In the rows, 128 means zero.
Each row has a class, written as a number after it.
[112 134 123 121 124 149 143 135  90 124 118 153 123 175 130 136 135 107
 118 131 135 141 154 104 166 120 145 120 133 121 148 109 103 102 156 147
 131 125 122 134 111 146 141 127 130 143 144 115 117] : 9
[120 130 116 117 122 151 136 147 122 124 128 125 117 129 126 135 131 119
 126 129 123 131 136 123 144 120 130 119 144 131 138 126 143 126 130 132
 134 124 121  98 113 126 111 141 120 129 130 119 109] : 2
[117 143 109 101 146  78  83 166  45 169 156 138 116 205 124 118 114 143
 108 105 114 182 123 127 150 157 131 154 100 182 166 142 158  80 169 112
 174 134 143 115 108 140 152 110 178 145 162 108 161] : 12
[129  94 124 133 121  82 126  52 146 113 146 126 121  89 174 136 136 147
 106 141 147 152 155 150  87 131 127 151 107 159 109 140 101 105 118 131
 126 128 144 188 130 145 140 123 121 122 108 108 136] : 9
[136 120 120 141 119 139 143 145 125 126 110 179 122 134 145 118 129 108
 144 136 131 145 131 129 144 113 147 138 133 129 140 104 116 116 133 127
 101 133 109 107 110 157 118 151 150 127 127 119 100] : 5
[122 118 154 133 124 127 135 163 100 120 143 117 109 138 113 128 135 126
 105 128 112 143 120 139 145 140 139 163 123 139 141 119 125 115 163 158
 106 149 129 132 121 140 113 131 133 156 180 125 127] : 11
[131 129  95  95 129  82 142  88  93 141 153 145 106 123 146 137 122 158
 115 134 141  92 130 130 147 111 121 134 132 100 160 117 125 128 140 109
 155 126 112 177  83 123 154 121 127 131 115 145 131] : 7
[ 86 165 110 125 147 118  89 123 124 152 142 125  99  52  98 131 120 124
 105 142 117 117 108 131 111 120 157 137 130 127 113 159 160 104 133  74
 137 108 100 147 103 144 169 103 212 162 152 134  95] : 11
[119 123 146 127 112 156 139 150 129 137 135 157 143 121 106 109 122 118
 121 138 132 119 132  94 137 125 137 136 136 101 167 130 118 116 137 148
 113 120 119 131 120 106 130 125 141 130 116 129 113] : 7
[128 147 105 130 125 146 127 152 111 114 117 151 136 120 128 128 121 131
 110 145 122 118 130 136 137 113 164 151 135 130 127 122 127 101 118 135
 113 124 120 129 122 145 112 132 109 161 146 111 121] : 8
[108 152 117 119 160 116 113  84 125 110 115 106 104 139 173 129 127 143
 142 122 133 128 134 122 137 114 143 114 138 153  89 142  75 125 133 128
 139 161 139 140 143 123 128 110 132 127  94 130 140] : 5
[124 100  83 183 153 195 122 185 152 138  92 111 186  37 157 126 127 117
 125  84 139 110 160 126 145 134 105 109 161 139  46 178 103 137 104 167
  91 133 125 132 166  94  73 141 164 120 169 107  93] : 6
[134 140 134 113 136 140 123 127 129 110 129 139 133 109 140 114 118 127
 128 115 132 119 136 110 127 109 135  98 141 116 136 116 105 120 133 128
 130 132 111 129 132 136 140 138 113 132 121 125 113] : 3
[123 186  81 161 121 166  91  94 148 136 132 111 153 101 160 127 155 160
 138 117 129 164 123 180  98  74 150 158 126  67 130 155 129 152  90 138
  97 130 123 135 150 139 103  84 120 108 137 149 122] : 9
[124  62 134 169  99 143 143 153 164 116  89 186 144 137 140 138 134 131
 148 143 157  97 161  95 138 126 201  91 139 130 101 134 132 113 121 142
  88 174 136 109 118 107 145 127 163 178 147 103 142] : 9
[148 151 144 119 145 148 123 171 104 119 117 162 126 128 115 121 128 118
 121 152 122 116 123 141 137 126 138 117 133 121 146 108 130 117 114 116
 129 111 105 138 121 144 122 126 120 135 102 126 123] : 8
[131 138 163 145 136 139 132 148 130 119 117 151 142 143 120 106 135  94
 114 134 114 118 131 124 137 128 147 114 119 130 150 126 130  98 150 131
 114 129 122 130 125 125 113 135 127 143 158 126 124] : 11
[ 98 121  86 123 158  72 161 103 147 125 132 150 112  94 189  87 132 137
  84 170 160 145 129 169 214  81 171  87 158  90 113 176 108 123 146  84
 152 111 130 134 119 108  49 141 106 103 152 118 125] : 3
[135 144 151 123 127 149 124 150  84 131 134 114 146 138 104 117 130 111
 123 144 136 122 128 119 164 106 141 141 144 110 151 132 136 103 148 141
 128 128 108 141 128 150 157 130 118 154 151 131 121] : 10
[138 150 126 135 119 122 134 112 102 127 145 156 146 115 143 108 134 129
 118 134 125 137 143 126 149 110 143 151 135 122 174 145 133 102 139 142
 113 130 118 140 115 146 141 133  98 141 146 118 138] : 1
[133 128 132 139 133 135 139 139 132 116 123 151 140 156 134 112 133 113
 140 136 135 128 125 127 138 111 147 141 127 122 131 120 120 118 126 127
 133 120 115 121 122 129 123 128 126 139 164 129 118] : 2
[131  99 127 175 131 134 135 139 137 135 146 205 149 119 132  90 139  95
 138 138 129 149 113 158  87  97 199 133 155  77 126 118  93 103 126 174
 106 126 115 156 129 135 146  93 134 116 162 116 102] : 2
[100 121 158 125 134  91 140 112 158 173 108 198 156 182 155  84 135 107
 168 163 169 145 143 146  97 110 157 119 150  44 166 152 114 143 108 109
 124 111 140 195 108  78 163 112 118  77 126 107 139] : 7
[143 143 130 137 115 144 128 154 141 123 123 181 131  90 145 101 128 114
 131 137 133 135 126 113 136 118 146 134 139 126 134 127 135 122 130 124
  94 128 116 107 132 135 106 138 122 145 159 120 134] : 9
[107 100 144 137 131 148 121  94 129 109 116 141 142 149 103 143 124 172
 141 105 132  87  91 129 117 135 124 182 121  90 119 128 109 115 124 115
 140 146 101 189 111 122 161 133 123 119  98 123 124] : 4
[154  94  97 148 141 107 120 109 193 169 115 131 121 135 142 119 146 114
 129 126 151 105 115  88 125 119 119  78 137 114 128 160 110 174 102 118
 120 136 123 107 126 114  98 111 150  94 135 139 138] : 2
[155 141 126 173 140 176 159 199  90 131 112  98 131 162 119 124 144 102
 123 118 157 122 141  75 152 126 169  86 179  88 155 104 118 128 169 121
 111 117 103 158 138 115  75 120 127 181 150 153  96] : 0
[144 131 154 126 143 117 132 133 130 120 116 158 144 138 140 113 126 120
 138 138 150 127 131 142 133 116 133 142 130 124 132 126 106 121 137 125
 123 127 106 145 119 122 154 146 125 129 139 124 123] : 0
[108 107 163 132 139 132 107  94 132 123 117 126 114 127 160 133 125 147
 137  94 155 137 122 119  86 173 116 166 113 164 111 119 145 118 134 110
 140 118 121 142  89 170 157 128 148 140 134 113 132] : 9
[140 133 110 149 119 150 124 136 117 119 129 185 142  94 139 116 136 113
 122 131 145 126 120  99 150 113 145 118 152 106 144 143 141 121 123 117
 112 115 111 130 116 156 124 121 137 126 134 124 130] : 9
[ 82 171 122 123 169 104 129  93 134 155  86 121 135 148 176 118 133 125
 113 141 138 145 178 132 172  78 159  95  89  87  85 207 108 115 124 165
 132 126 137 152  85 100 109 159 111 148 169 125 125] : 0
[138 109 155 128  99 111 153 123 132 115 137 129 127 161 117 140 126 115
 126 123 129 134 111 124 155 113 126 130 121 117 134 115 124 157 134 126
 121 141 128 107 145 111 114 138 134 101 123 132 141] : 11
[129  97 126 113 132 126 123  98 133 144 136 110 112 131 118 129 123 154
 119 171 126 114 137 142 123 128 157 114 117 143 148 100  83 122 126 135
 113 149 127 147 100 114 128  87 129 119 130 116 150] : 4
[103 134 117 118 114 108 135 115 109 157 122  97 126 160 151 129 134 101
 123 126 151 118 138  73 129 104 130 138 132 165 100 140 171 133 132  97
 131 129 128 118 112 109 125 136 132 125 155 123 126] : 12
[156 132 154 132 126 120 123 136 157 131 125 164 120  93 143 107 131 116
 127 143 134 118 137 116 145 113 142 132 118  93 164 135 115 131 136 118
  90 118 111 132 108 145 117 130 126 138 132 135 125] : 11
[100 113 130 141 134 137  97 103 152 144 126 162 104  53 144  96 117 154
 104 126 157  87  89  91 145 126 167 149 133 148 112 173  95 134 165 123
 108 125 112 134 114 120 110 105 141 135 118 101 131] : 9
[135 159  99  90 120 133 130 136  98 133 131 157 119 135 130 117 116 132
 117 128 100 139 107 141 149  95 168 137 148  96 155 102 125 129 143 117
 130 120 123 117 107 164 112 141  78 128 117 130 135] : 8
[119 108  74 131 150 113 114  61 149 159  88 119 105  96 191 137 115 136
 133 128 166 116 126 131 147 100 158 128 134 119 120 139  74 146 162 121
 124 139 136 166 119 156 136 133 102 145 113 130 127] : 5
[122 139 131 133 122 146 123 139 128 118 123 156 140 121 115 117 133 112
 123 140 121 120 126 124 132 124 131 116 133 136 129 139 126 119 127 146
 120 134 118 143 116 143 156 128 142 125 171 117 119] : 9
[ 82 112  95 140 172 139 125  85 172 176 107 169 152  96 158  78 105  88
 158 122 167 105 107 105  91  92 170 131 110 131  37 129 100 118 102 116
  77  99 129 144 124 103 123  94 159 114 140 134 112] : 3
[ 86 125  83 136 147 158 136 223 103 184  71 170 108 169 134 128 153  86
 109 137 156  84 138 155 227 103 148 120 142  58 141 157 151 144 126 198
 144 177 117 142  81 151 142 148 108 121 116 119  94] : 12
[ 83 119 175 105 133 120  93 124 108 160 114 158  78 141  86 133 103 136
  89 144 142 135 126 175  96 142 132 141  97 114 190 127 115 144 180 119
 158 134 123 152  90 150 238 158 176 108 127 111 130] : 1
[120 129 147 111 126 104 130 110 127 111 129 130 141 136 118  98 112 140
 128 117 116 129 121 148 113 127 137 123 121 105 152 130 136 128 137 123
 127 122 117 106 102 127 142 145 112 107 157 120 136] : 10
[109 115 108 107 154 107 133  76 138 145 115 152 132 110 163 107 129 105
 117 132 153 105 159 100 125  80 162 116 119 156 105 135 100 103 129 131
 147 141 133 134 118 112 152 139 119 145  83 132 126] : 1
[129 101 118 133 132 103 122  57 175 130 109 159 122 103 166 146 101 156
 161 101 115 153 150 160  88 131 127 103 111 122 109 127  91 142 105 109
 132 139 133 157 124 129 167 137 163 117  72 128 130] : 1
[121 126 127 122 120 134 136 123 114 149 120 147 113 126 136 125 130 132
 122 150 142 125 122 124 146 117 147 132 128 119 144 117 124 141 145 113
 108 122 124 136  94 156 128 125 111 137 170 109 141] : 3
[101 171 174 138 130 148 140 212 124  90 133 112 104  97 134 105 171  79
  99 149 118 110 161  90 154 101 144  78 152 115 119 157 170 125 119 139
 133 132 132 112 117 130 110 130 161 184 173 174  78] : 11
[120 113 117 137 114 114 131  78 127  92 140 134 125 136 134 134 118 132
 130 129 124 139 112 146 107 116 148 146 121 121 141 116 117 153 131 118
 136 122 120 118 125 131 139 139 108  99 125 137 135] : 2
[143 135 154 123 115 146 134 126 129 127 114 132 140 107 133 136 131 140
 131 136 128 119 126 144 157 115 139 140 135 112 136 125 128 122 131 118
 129 131 116 134 109 144 136 149  95 140 118 120 138] : 0
[ 77  84  84  75  97 145 102 150 140 178 143 106 108 132 100 159 122 120
  62 156 130 127 166 144 122  72 171 151 142  92 127 135 133 144 110 192
 156 181 125 119  81 147 163 171 195 108 120 130  68] : 6
[137  74 125 134 145  92 141 108 112 137 119 125 114 140 149 130 117 141
 120 104 165 135 114 108 104 150 143 138 132 169  98 101  92 151 146  96
 107 133 132 115 144 122 121 121 161 116  76 124 162] : 8
[139 114 130 128 103 153 131 158 123 124 119 117 145 131 118 125 122 102
 139 140 125 105 132  75 137 111 144 131 156 141 128 109 142 134 134 119
  98 135 112 129 118 122 121 139 124 139 145 141 115] : 12
[123 134 136 136 135 140 106 145 112 139 130 127 132  94 106  91 117 108
 129 148 130 141 125 121 133 115 160 119 124 126 147 139 118 127 140 135
 106 113 121 116 126 142 136 126 129 129 156 132 127] : 10
[ 73 121 133 190  88 112 157  58 146 146 127  73 195 153 147 132 148 132
 122 134 122 127 119 175  95  94 172 131 136  55  90 126 130 125  52 122
 114 135 145 167 164 101 114  67 160 109 158 122 138] : 7
[118  87  87 117 150  95 143  86 119 133 131 120 102 152 153 136 128 135
 109  75 148 117 110 100 158 122 136 159 120 126  96 139  97 134 152 124
 159 149 115 121 135 134 109 152 112 116  51 128 134] : 2
[112 119  92 113 129 142 156 153 120 168 148 114 110 139 152 105 135  74
 102 132 139 153 142 116 163 119 160 124 156 191 125 132 137 108 152 187
 146 166 134 121 106 180 127 142 127 113 180  95  82] : 6
[131 136  95  76 112  49 150 168 117 123 152 188 108 202 125  95 111 119
  92 141 171 168 128 144 171  81 172 173 113  60 180 117 104 127 148 137
 152 149 125 101 134 165 173 148 149 140 143 115 124] : 3
[111 117 115 119 156 119 113  99  89 101 132  94 109 151 159 153 108 144
 107 112 160 131 166 124 117 162 120 147 113 195 104 109 120 102 146 134
 181 142 122 166 112 134 152 154 143 151 134 138 130] : 9
[120  86  94 127 125  96 141 100 123 110 129 108 105 185 126 155 137 123
  87 113 151 111 150 112  94 152 112 136 130 140 115 129 103 134 158 147
 145 155 146 163 119 122 150 145 140 118 101 125 121] : 4
[117 107 142 103  83 151 152 183 158 171 119 148 144 157 134 104 145 131
  99 154 134  90 159 120 163  81 157 203 130 120 117 132 109 156 129 201
 104 178 115  86  70 101 120 141 149 127 161 124 108] : 12
[135  96 130 131 129 136 141 132 132 117 127 127 121 143 131 131 138 118
 108 135 146 143 134 108 118 121 146 150 136 147 131 131 130 124 133 136
 122 143 115 112 117 142 105 150 126 129 130 104 126] : 2
[148  97 124 124 125  97 157  81 140 131 134 113 134 102 174 123 114 124
 130 140 131 110 146  84 134 116 144  64 149 116 167 114 125 151 112 120
 126 143 100 147 133  92  97 136 102 134  98 149 135] : 7
[101 164 129 104 154 118 122  71 135 134 132 119  99  95 124 120 113 127
 146 119 141 113 116  92 112 126 112 112 123 104 122 139 104 110 113  73
 155  88 110 182 123 125 153 116 114  89  85 127 111] : 5
[167 163  71  93 144 134  90 147 118 160 135  71 132 170  98 133 137 106
 145 125 138 149 144  87 100  63 166  99 174 103 114 132 105 130 129 119
  98 173 132 163 152 142 158 131 119 121 147 153 138] : 0
[ 96 130 161 157 137 110 115  72 132 128 122 119 110  75 158 113 108 129
 136 129 129 126 137 126 100 136 147  88 113 135 123 131 116 150 118  97
 118 100 120 137 125 106 132 117 131 119 137 129 139] : 1
[149 113 109  90 133  78 139  57 149  95 137 138 142 115 158 109 119 152
 150 120 162 124 117  74  95 107 129 119 133 128 157 137 127 148 138  92
 126 103 125 124 121 100 115 134  41 125 128 121 152] : 3
[139 110 115 118 140  92 118 102 136 129 121 125 139 116 127 128 138 157
 137 121 134 153  85 136 100 119 110 165 133 136 103 141 111 163 114 107
 111 133 140 132 120 123 107 131 136 117 126 134 163] : 0
[149  84 112 152 153 112 115 120 108 143  98 109 173  94 149 141 101 127
 116  88 157 111 148 135 138 158 133 114  99 106 134 135 120 142 150 158
 129 134 122 133 148 131 156 157 135 159  92 141 152] : 6
[132 142 142 138 121 142 124 116 142 130 117 153 125 125 133 118 137 116
 122 154 106 147 124 135 123 114 154 140 119 122 110 136 109 135 139 150
 100 141 124 112 116 133 102 130 131 136 114 121 135] : 4
[142 109 124 121 144 157 121 174 155 159  94  94 176 174 135  91 118 120
 142 128 174  72 162  96 170 111 198 118 134 142 109 139  78 127 103 152
 114 180 132 153 145 101 134 112 122 141  66 113 148] : 0
[131 146 156 105 127 138 139 140 117 135 138 165 129 100 135 106 124 118
 145 144 128 126 139 115 176 116 145 119 122 111 168 123 142  91 139 122
 136 103 111 118  94 146 138 137  98 136 146 114 111] : 6
[140 136 145 122 127 150 117 161 126 122 126 134 145 118 108 115 138 133
 131 130 117 133 117 127 135 115 139 133 155 116 149 131 122 126 132 137
 105 139 108 106 111 130 125 139 119 126 147 125 125] : 0
[ 88 141  59 103 117  95 134  95 121 151 151  99  43 100 133 145 148  91
 111 171  60 165 135 116 158 100 162  47 154 169 112 157 124 117 156 150
 111 141 133 117 106 153  92 122 123 131 136 109  66] : 5
[130 158 123 116 122 114 155  76 129 152 146 150 147 101 140 116 129 127
 159 128 128 125 128 111 150 112 130 144 119  96 122 134 102 111 132 119
 109  98 136 146 128 118 147  93 114 122 111 132 135] : 6
[114  91  86  83 120 106 124 153  99 152 148  90  62 234 118 151 156 146
 103  48 137 148 131  98 114 129 138 179 164 130 104 111 116 157 183 131
 143 188 124  24 114 149 132 132 161 111 106 117 125] : 10
[115 195  79 167 121 186 105 147 125 149 137  94  95 122 149 153 146 123
 128 116 107 155 126 164 117  90 166 106 164 119  72 140 137 116 119 153
 131 161 119 136 158 142  96  82 142 147 167 103  77] : 4
[ 90 131  90 130 124  81 136 186 137 165 151  99  66 115 151 101 126  75
  92 105 142 152 113 149 164 118 150 178 142 154  69 105 127 163 155  89
 153 128 109  55 147 143  94 149 195 125 196 145  79] : 11
[116  79 107 106 101  82 103 138 123 177 162 123 128 142 124 112 105 184
 113 106 166 150 105 171 139  89 170 209 104 119 123 115 128 117 151 139
 144 162 125 111 114 138 152 167 140 129 192 118 131] : 3
[111 145 157 131 119 142 128 128 135 130 124 155 139 124 104  97 134 105
 135 142 116 138 148 102 110 105 154 139 116 116 149 140 124 112 133 129
 104 120 121 132 113 126 151 156 111 130 148 130 118] : 1
[ 63 108 144 157 122  95 113 150 127 154 140 147  66 173  88 118 160 133
 125 101 123 126 136 127  95 135 116 160 114 106 112 122  61 152 124 109
 113 146 113 139 113 131 196 119 252  85 133 147  73] : 1
[151 136 126 111 125 108 151 122 146 163 112 227 114 126 160 113 110 128
 124 126 147 140 102 115 130 122 155 196 121  66 196  97 132 150 147 126
 121 125 103 104  71 158 117 129 139 177 139 134 147] : 11
[141 161 150 109 115 142 175 138 107 137 136 157 125 134 137 112 135 113
 116 163 136  99 147 101 186  90 147 131 143  79 170 114 109 119 130 163
 127 154  98 153 108 130 134 133  96 142 131 135 129] : 7
[123 129 111 135 122 137 129 143  99 126 132 136 128 118 127 134 127 124
 117 119 127 128 142 112 154 130 134 102 138 113 144 126 134 114 131 139
 139 134 113 150 126 133 134 143 131 139 135 136 117] : 9
[173 157 112 121 150 114 105  89 120 121 144 125 121 131 163  98 108 135
 156 112 146 139 130 113  73 112 152 137 131 153 150  97 113 125 140 114
 117 134 105 128 139 127 108 121  98 133 100 141 134] : 10
[135 163 123 112 125 154 128 159  95 128 120 154 141 142 129 119 131 108
 125 140 107 108 122 116 156 100 147 121 153 135 136 117 125 119 123 125
 123 126 111 139 129 145 128 127 118 144 104 126 109] : 8
[111 150 113 141 140 124  95  56 130 134 121 119 111  88 157 152 125 139
 147 122 127 150 146 176  96 122 138 115 111 146  71 144 117  96 156 133
 124 113 132 178 124 134 154 132 109 125 114 111 111] : 9
[114 169 156  84 177 138 130 110 102 111 111  90 116 124 144 118 143 124
 108 118  95  98 132 105 150 110 143  26 132  99 143 134 153 123 111 119
 201 105  98 110  83 151 107  86 121 183  73 143 104] : 10
[155 150 148 146 125 115 145  93  87 131 128 111 138 154 165 133 122 119
 166 123 165 143 108 115 130 119 122 149 129 158 125 113 134 150 130  81
 115 122 114 190 152 131 133 135 106 120 112 128 146] : 0
[146 152 151 133 128 156 141 161 125 116 123 136 139 112 141 120 137 130
 129 123 139 105 121 120 148 123 121 136 151 131 119 147 162 132 119 128
 121 137 107 128 110 121 106 147 106 135 145 124 128] : 0
[ 77 101  72 109 132  93 188  77 194 106  95 160 133 210 160 110 126 142
 154  48 122 120 134 110 132 115 146 133 139  53  90 147 108 163 109  80
 135 143 133  93 118  77  91 159 104  71  73 132 125] : 1
[133 130 117 125 117 142 156 154  97 135 113 143 123 146 127 137 139  93
 122 138 113 124 133  95 174 126 125 104 147 129 142 136 154 145 144 138
 113 144 118 124 100 145 128 136 130 120 109 132 126] : 12
[116 135 162 133 125 124 129 125 123 127 126 152 133 143 120 106 136 126
 139 124 117 135 123 116 105 128 128 136 136 120 155 116 122 127 130 104
 119 116 117 124 123 111 128 126 133 129 138 126 128] : 1
[128 110 110 129  93 127 113  82  93 114 152 109 112 117 124 159 123 153
 110  93 100 120  98 122 122 146 127 135 137 122 134 116 126 142 167 143
 126 127 133 156 131 145 117 124  93 131  85 132 136] : 9
[173  68 128 135 118  84 136 101 168 118 141 191 117 124 158 102 120 117
 135 128 145 134  91 120 123 117 137 115 143 140 130 129 102 154 149 126
  87 137 138 123 118 131 102 150 108  81 126 132 147] : 0
[122 166  78 148 143  99 115 104 115 110 125 109  95 123 144 139 118 108
 127 146 115 186 187 176 126 108 164  51 140  77 117 121  87 105 107 135
 144 121 136 152 130 161 119 138 136 107 116 134 101] : 10
[111 151  94 115 126  99 134  71  99 133 156  92 118 106 164 137 119 162
 120 128 135 143 138 131 149 100 141 125 152 101 161 126 106 126 121  99
 158 132 111 159 131 126 135 107 117 121 147 131 135] : 7
[122 109 132 128 103  70 144  56 143 132 149 110 105 131 130 141 118 136
 118 127 119 125  98 119 134 145 103 122 115 144 118 123 130 135 128  95
 131 121 131 134 100 150 150 107 183  87 101 142 132] : 12
[123 134  94  87 136  85 148  54 130 136 115 145 114 170 185 132 120 122
 138 137 141 140 148 118 123 106 134  98 126 143 118 126 117 158 131  90
 134 140 146 147 113 122 126 143 101 104  81 121 158] : 3
[124  93 103 121 127  83 146  34 176 130 135 101 105  94 197 130 104 136
 103 101 146 121 134  94 135 132 129 129 119 118 106 154 122 148 124 119
 126 125 131 120 108 140  91 154 115 114  78 142 143] : 2
[119 118  87  94 153  88 117  78 131 158 128 120  98 133 165 122 117 124
 128 139 150 139 153 119 105 112 146 124 119 138 132 147  93 146 127 136
 128 157 133 178 110 140 168 135 122  99  98 129 136] : 5
[140 125 140 114 125 145 142 160 115 129 127 166 113 118 140 125 126 103
 133 156 142 124 157 108 171 116 153 150 125 145 141 121 105 107 156 160
 121 148 116 136 125 147 148 152 108 161 135 110 108] : 6
[125 141 116 126 130 131 117 121 122 127 126 156 129  94 132 104 131 114
 124 121 126 113 125 110 118 100 133 124 142 109 116 154 125 125 133 102
 108 108 123 133 127 128 119 130 120 121 120 120 118] : 10
[114 164 114 151 144 145 104 101 138 144 109  86 117 123 179 137 120 134
 147 119 134 131 149 138 124 117 144 119 128 135  87 137 106 118 121 110
 105 126 125 155 142 122 111  80 135 128 130 113 118] : 12
